Below is a small trained network, with its code and all its weights. Each question gives an input and a class and asks what happens when units are switched off, that is, made to give their printed mean instead of their output.

import numpy as np


def w(rows, s, z=0):
    codes = np.array(rows[::2]) - 128.0
    scale = np.full(codes.shape[1], s)
    scale[-1] = z or s
    return codes * scale


def f(y):
    return np.maximum(y, 0)


def log_softmax(a):
    a = a - a.max(-1, keepdims=True)
    return a - np.log(np.exp(a).sum(-1, keepdims=True))


def net(x, mask):
    res = np.array(x, float).reshape(1, 3) / 4 @ E
    y = f(res @ A[0][:, :-1].T + A[0][:, -1])
    res = res + np.where(mask, y, B[0][:, -1]) @ B[0][:, :-1]
    return log_softmax(res[-1] @ U[:, :-1].T + U[:, -1])


A, B = {}, {}
E = w([
[41,194,155,54,8,183,37],'x0',
[127,58,81,149,77,245,142],'x1',
[144,72,67,77,188,101,31],'x2',
],0.011)
A[0] = w([
[197,134,167,148,171,112,152,165],'neuron 0',
[143,107,114,182,155,104,164,20],'neuron 1',
[118,60,81,132,78,248,210,43],'neuron 2',
[118,90,91,213,165,117,191,36],'neuron 3',
[89,200,185,174,101,138,244,110],'neuron 4',
[130,80,66,98,158,94,49,17],'neuron 5',
[59,184,155,126,89,156,70,86],'neuron 6',
[119,211,174,93,143,29,152,22],'neuron 7',
[59,121,136,112,80,124,115,3],'neuron 8',
],0.012,0.0055)
B[0] = w([
[136,129,172,143,90,121,126,221],'neuron 0',
[138,214,162,153,125,126,187,189],'neuron 1',
[141,153,61,158,169,157,73,240],'neuron 2',
[121,177,157,158,98,122,171,218],'neuron 3',
[73,79,65,10,131,70,139,250],'neuron 4',
[52,145,145,42,151,100,146,205],'neuron 5',
[187,156,200,119,65,139,187,232],'neuron 6',
[169,121,52,205,203,249,50,222],'neuron 7',
[174,175,159,148,107,161,158,173],'neuron 8',
],0.013)
U = w([
[174,184,230,180,108,170,194,74],'0',
[147,133,58,202,185,221,1,105],'1',
[50,100,108,33,150,93,115,123],'2',
[174,54,131,137,96,88,76,247],'3',
],0.0089,0.014)

Each question gives the input, the list of numbers given to net, and the class t.
The units are the neurons (one row each of A and B). Each row of codes is followed by its name. A weight is (code - 128) times the scale printed after its matrix; where a second scale follows, it is the last column's (A, B and U).
mask holds one flag per neuron, in row order. A switched-off neuron (its flag False) gives its mean, the last column of its row in B, instead of its output. The means were averaged over made-up inputs and are rounded, as every weight is.
A unit's drop is (log p(t) with every unit on - log p(t) with that unit switched off) / (log p(t) with every unit on - log p(t) with every unit switched off).
The circuit of an input: a set's keep is (log p(t) with only the set's units on - log p(t) with every unit switched off) / (log p(t) with every unit on - log p(t) with every unit switched off). Starting from all 9 units, units are removed one at a time, each time the one whose removal leaves the highest keep (on an exact tie, the one counted first), for as long as the keep stays at least 0.8.
circuit, biggest first: the units of the circuit, biggest drop first
unit that matters most: the unit with the biggest drop
top k neurons: the k neurons with the biggest drops, biggest first
drop of u: that unit's drop, to one decimal
input [-1,6,-2], class 1: unit that matters most -> neuron 2
input [8,2,7], class 0: top 2 neurons -> [neuron 6; neuron 4]
input [6,0,-7], class 2: top 3 neurons -> [neuron 4; neuron 3; neuron 1]
input [2,1,1], class 3: circuit, biggest first -> [neuron 7; neuron 1; neuron 5]
input [0,1,0], class 3: top 4 neurons -> [neuron 7; neuron 2; neuron 4; neuron 5]
input [-3,5,-4], class 1: top 2 neurons -> [neuron 2; neuron 5]
input [-5,6,-6], class 1: top 3 neurons -> [neuron 2; neuron 6; neuron 5]
input [5,-6,6], class 1: top 2 neurons -> [neuron 7; neuron 4]
input [-5,-6,8], class 2: top 2 neurons -> [neuron 5; neuron 2]
input [-6,4,8], class 2: top 2 neurons -> [neuron 5; neuron 6]
input [-7,-1,-8], class 2: top 2 neurons -> [neuron 4; neuron 6]
input [4,-5,-1], class 1: top 4 neurons -> [neuron 7; neuron 3; neuron 1; neuron 0]
input [-5,5,2], class 0: top 2 neurons -> [neuron 7; neuron 3]
input [0,0,8], class 2: circuit, biggest first -> [neuron 5]
input [7,5,8], class 2: top 2 neurons -> [neuron 5; neuron 3]
input [-2,-8,7], class 1: top 2 neurons -> [neuron 7; neuron 4]
input [-3,-4,8], class 2: drop of neuron 5 -> 1.9
input [5,-6,-3], class 1: drop of neuron 7 -> 2.6
input [6,-8,-2], class 1: drop of neuron 4 -> 0.0
input [-7,5,2], class 0: circuit, biggest first -> [neuron 3]
